Each row has a name. After each piece below comes the name of the row it's from, unless a question asks for something else. Each question is about the rows just above it. Places in a row count from 1.

Columns, left to right: H Q A G N T
[128 101  75 131 123 180] -> rek
[112 180 135 102 116  62] -> vage
[ 93 123 127 151 164 170] -> bagu
[152 110 145 147 115 104] -> nud
[123 110] is in which column, read top down? => Q
[135 127 145] is in which column, read top down? => A

Columns, left to right: E B Z L J F M Y C
[121 127 116 111 143 110 198 121 129] : dabad
[148 120 158 144 143 141 101 174 119] : Vapi
[140 109 147 141 151 141 167  91 124] : Popo
[125 123 116 111 144 110 111 101 127] : Pusa
[146 102 146  71 124 141  91 151 167] : dek
[118 141 112 120 147 139 135  96 127] : gim
Which row holds this, read backwards? [141 124  71 146 102] => dek
The rest of the row after [109 147]: => [141 151 141 167  91 124]
Which row holds this, read backwards? [124  91 167 141 151] => Popo
Where do [125 123 116 111 144 110 111 101 127] appear? => Pusa
Row and place of [96] in the named rows: => gim, 8
q: [148 120 158 144 143 141 101 174 119] => Vapi
After [116 111 144 110], its row goes on with => [111 101 127]

Columns, left to right: X S K R W V D U P
[162 151 160 184 137 127 109 158 141] -> povo
[111 119  94 102 124 102 112 120  84] -> Nida
[129 146 140 125 157 142 167 137 148] -> bur
[131 115 134 121 120 132 128 138 121] -> zuli
[123 133 130 114 124 140 123 128 120] -> vuz
[127 123 134 140 143 115 137 114 145] -> nog
[166 142 136 139 115 131  83 143  97] -> zaz
[ 85 121 118  67 126 165 198 155 142] -> zaki
[121 137 139 113 138 148 148 140 134] -> Topu
[127 101 104 146 118 130 123  99 102] -> tenun
[127 132 132 127 140 126 134 120 139] -> parul
[125 122 134 140 143 115 122 127 136] -> gev
Go on from [123 134 140 143 115] to the end of its row. => [137 114 145]
What comes right after [157] in the named rows? => [142]

Columns, left to right: bazer fada Bap niki paket Vetur mosa Ratun
[132 128 133 131 128 128 126 134] = Lop
[134 137 134 130 124 127 128 129] = Zunus
[132 130 129 119 123 122 134 118] = nide
[131 160 148 137 156 154 121 174] = Vusa
[ 56  89 161 168 125 123  79 131] = mov
[ 56 123 129 120 137 130 137 122] = Daz
[109 111 116 158 117 150 139 137] = tuze
[132 130 129 119 122 122 135 138] = zof
q: [132 128 133 131 128 128 126 134] => Lop
[135 122 122] is which row, read backwards? => zof
[117 122] is in which column, read top down? => paket
After [ 56 123], its row goes on with => [129 120 137 130 137 122]
Right after [121] comes => [174]
Go on from [123 122] to the end of its row. => [134 118]
Which column holds this, read top down? [132 134 132] => bazer

Columns, left to right: vin litam limed Vad pemog
[ 62 126 129 127  80]  Dunok
[168 121 126 128 156]  zogo
[162 131 127 135  90]  Nulo
[ 73 111 128 120 140]  Zuto
[146 142 129 137  87]  Losu
[149 132 128 135  84]  feru
[130 137 130 128 166]  dagi
[126 144 131 132 136]  luv
[194 148 131 128 166]  nibub
[167 143 128 138  94]  makip
[124 121 128 123 170]  lova
After [167 143 128 138], its row goes on with => [94]
After [111 128], its row goes on with => [120 140]

Columns, left to right: Batel sibo bas vegun das futud dum Bubep seg delin
[116 126 126 133  90 142 121 129 127 128] -> gimi
[109 126 127 128 132 195 116 151 124 127] -> Pekap
[127 130 130 125 148 141 128 111 128 128] -> Vufuf
Row and place of [111] in the named rows: => Vufuf, 8
Where in the named rows is [133]? => gimi, 4
Which column holds [128 127] top down? => delin
Right after [132] comes => [195]

Columns, left to right: Bul Vigem laz fuzu Pevan nife Keror
[160  74 151  82 185 122  81] -> Foreg
[167 166 147 157 160 170 105] -> bobu
[ 93 135 126 143  74 171 145] -> moz
[ 77 122 126 127  83 152 136] -> tesi
[121 107 126 109 167 142  77] -> Dasit
Row and place of [157] in the named rows: => bobu, 4
Which row holds [145 171  74 143] read backwards? => moz
[160 167] is in which column, read top down? => Bul
Which column holds [170 171 152] top down? => nife
What comes right after [171] in the named rows? => [145]
Which row holds [147 166 167] read backwards? => bobu
Row and place of [81] in the named rows: => Foreg, 7

Columns, left to right: zaf Vife Kage topa kever
[142 146 115 127 153] : gine
[157 101 125 107 119] : Zopot
[157 100 125 107 119] : vimi
[123 122 110 136 125] : nini
[ 75 134 124 107 123] : ripem
After [101 125 107], its row goes on with => [119]
[146 101 100] is in which column, read top down? => Vife
Which column holds this, read top down? [157 157 123  75] => zaf
[127 107 107 136] is in which column, read top down? => topa
Go on from [157 100 125] to the end of its row. => [107 119]

Columns, left to right: Zolu garu zote kiso
[141 158  92  60]  rez
[118 151 114 133]  gul
[129 150 114 133]  Mas
[159  89  61  92]  rer
[141  97  92  60]  guz
The rest of the row after [159  89]: => [61 92]
Right after [158] comes => [92]
[159] is at row and place => rer, 1
What comes right after [61] in the named rows? => [92]
Which column holds [ 92 114 114] top down? => zote

Columns, left to right: Leke Romot sab bop Ramal fabi
[ 87 111  93 127 147 174] -> mig
[ 87 113 107 120 158 200] -> sinis
[ 95 114 103 118 133 193] -> zudet
[119 133 102 115 160 194] -> Tokep
[ 95 110  92 129 155 185] -> pidi
[ 90 112  90 143 152 172] -> suke
[120 105 108 106 160 202] -> ger
[ 85 115 110 134 146 177] -> sazed
[193 133 118 103] is which row, read backwards? => zudet
Which column holds [120 118 115 129 143 106] top down? => bop
Which row holds [160 106 108 105 120] read backwards? => ger
[133 118] is which row, read backwards? => zudet
[92] is at row and place => pidi, 3
What comes right after [108] in the named rows? => [106]
Which column holds [102  92] top down? => sab

